Here is a tiny trained network, its code and every weight. The questions are about switching its units off for an input and a class, where a switched-off unit gives its printed mean instead of its output.

import numpy as np


def w(rows, s, z=0):
    codes = np.array(rows[::2]) - 128.0
    scale = np.full(codes.shape[1], s)
    scale[-1] = z or s
    return codes * scale


def f(y):
    return np.maximum(y, 0)


def log_softmax(a):
    a = a - a.max(-1, keepdims=True)
    return a - np.log(np.exp(a).sum(-1, keepdims=True))


def net(x, mask):
    res = np.array(x, float).reshape(1, 6) / 4 @ E
    y = f(res @ A[0][:, :-1].T + A[0][:, -1])
    res = res + np.where(mask, y, B[0][:, -1]) @ B[0][:, :-1]
    return log_softmax(res[-1] @ U[:, :-1].T + U[:, -1])


A, B = {}, {}
E = w([
[149,143,172,169,112,128,82,172],'x0',
[119,122,107,118,133,126,149,111],'x1',
[119,122,109,112,132,125,147,110],'x2',
[57,66,171,121,194,70,164,248],'x3',
[104,161,237,178,184,79,190,41],'x4',
[26,184,115,142,98,130,83,120],'x5',
],0.012)
A[0] = w([
[177,165,131,150,100,192,133,57,184],'neuron 0',
[113,101,197,128,172,86,171,126,84],'neuron 1',
[114,144,144,158,134,140,149,106,44],'neuron 2',
[116,176,174,146,139,113,147,89,3],'neuron 3',
[177,146,135,145,122,167,136,81,21],'neuron 4',
[182,138,129,138,92,116,117,69,32],'neuron 5',
[74,102,123,116,140,76,137,195,17],'neuron 6',
[54,146,127,159,129,154,122,127,37],'neuron 7',
[84,119,108,138,172,78,140,198,151],'neuron 8',
[108,160,80,111,83,131,82,117,183],'neuron 9',
[254,65,117,138,184,158,151,138,176],'neuron 10',
[146,101,80,113,114,149,112,170,150],'neuron 11',
[117,104,191,128,137,67,168,126,104],'neuron 12',
[45,145,135,146,122,128,113,124,199],'neuron 13',
[98,157,192,159,153,130,149,68,36],'neuron 14',
[189,69,152,140,148,44,183,149,110],'neuron 15',
[109,175,178,159,139,85,148,74,170],'neuron 16',
[139,66,85,131,114,170,125,176,34],'neuron 17',
[127,78,147,177,138,106,96,111,127],'neuron 18',
[142,161,85,143,119,222,105,118,165],'neuron 19',
[245,141,109,136,77,137,171,105,115],'neuron 20',
[115,140,81,163,100,164,81,98,156],'neuron 21',
[140,146,14,141,111,133,42,119,119],'neuron 22',
],0.012,0.0074)
B[0] = w([
[96,86,89,47,114,64,27,195,253],'neuron 0',
[191,173,183,215,128,181,193,7,208],'neuron 1',
[191,106,31,94,186,64,110,164,148],'neuron 2',
[203,147,61,43,178,41,46,214,173],'neuron 3',
[51,45,208,132,49,155,203,62,173],'neuron 4',
[41,79,208,114,66,219,165,134,180],'neuron 5',
[165,102,87,1,130,73,16,228,189],'neuron 6',
[57,30,189,128,41,176,132,133,158],'neuron 7',
[85,74,172,77,61,117,120,177,218],'neuron 8',
[174,166,151,176,184,149,194,104,226],'neuron 9',
[87,64,137,32,79,81,93,190,251],'neuron 10',
[125,61,149,49,104,122,73,192,216],'neuron 11',
[155,196,157,230,160,217,170,80,199],'neuron 12',
[195,157,47,100,119,65,56,159,206],'neuron 13',
[103,71,106,52,69,37,38,214,200],'neuron 14',
[148,201,150,173,161,199,157,103,212],'neuron 15',
[41,68,196,108,44,164,107,191,231],'neuron 16',
[15,27,206,130,69,126,158,138,189],'neuron 17',
[117,157,124,127,151,125,188,115,155],'neuron 18',
[172,185,125,171,180,115,162,94,230],'neuron 19',
[135,114,91,75,121,133,67,201,230],'neuron 20',
[196,180,118,178,169,152,161,81,216],'neuron 21',
[154,174,84,168,167,142,136,87,252],'neuron 22',
],0.0086,0.014)
U = w([
[182,119,71,53,123,85,52,196,63],'0',
[14,76,221,100,51,164,146,163,243],'1',
[213,208,183,253,200,212,238,54,254],'2',
],0.011,0.0027)

Each question gives the input, the list of numbers given to net, and the class t.
The units are the neurons (one row each of A and B). Each row of codes is followed by its name. A weight is (code - 128) times the scale printed after its matrix; where a second scale follows, it is the last column's (A, B and U).
mask holds one flag per neuron, in row order. A switched-off neuron (its flag False) gives its mean, the last column of its row in B, instead of its output. The means were averaged over made-up inputs and are rounded, as every weight is.
A unit's drop is (log p(t) with every unit on - log p(t) with that unit switched off) / (log p(t) with every unit on - log p(t) with every unit switched off).
The circuit of an input: a set's keep is (log p(t) with only the set's units on - log p(t) with every unit switched off) / (log p(t) with every unit on - log p(t) with every unit switched off). Starting from the 12 units with the biggest drops (on a tie, the unit counted first), units are removed one at a time, each time the one whose removal leaves the highest keep (on an exact tie, the one counted first), for as long as the keep stays at least 0.8.
circuit, biggest first: the units of the circuit, biggest drop first
most important unit: the unit with the biggest drop
k most important neurons: the k neurons with the biggest drops, biggest first
drop of u: that unit's drop, to one decimal
input [-6,-8,8,6,1,-8], class 2: circuit, biggest first : neuron 15
input [-4,-4,4,-1,5,2], class 0: 2 most important neurons : neuron 3; neuron 17
input [3,-4,5,8,2,-3], class 2: 3 most important neurons : neuron 1; neuron 12; neuron 15
input [2,-8,-4,4,-1,5], class 0: 2 most important neurons : neuron 13; neuron 6
input [-6,5,5,2,8,0], class 2: 3 most important neurons : neuron 1; neuron 12; neuron 10
input [-8,-6,1,-5,1,-8], class 1: 3 most important neurons : neuron 4; neuron 5; neuron 13
input [-3,6,-8,7,6,-1], class 2: 2 most important neurons : neuron 1; neuron 12
input [3,8,7,5,0,1], class 0: 2 most important neurons : neuron 6; neuron 16
input [0,-6,-5,-8,0,1], class 2: 3 most important neurons : neuron 21; neuron 19; neuron 10
input [-3,-7,-8,7,-4,-2], class 1: 2 most important neurons : neuron 17; neuron 8
input [0,-5,-6,-1,8,4], class 0: 4 most important neurons : neuron 3; neuron 13; neuron 14; neuron 2
input [-3,4,-3,-5,2,-6], class 1: 2 most important neurons : neuron 4; neuron 5
input [0,-7,6,-5,1,-3], class 1: drop of neuron 4 : 1.1
input [-7,2,5,-4,-7,1], class 2: most important unit : neuron 9
input [-7,6,8,6,-1,3], class 0: drop of neuron 16 : 0.5
input [-1,-7,7,-8,3,-4], class 1: drop of neuron 8 : 0.0
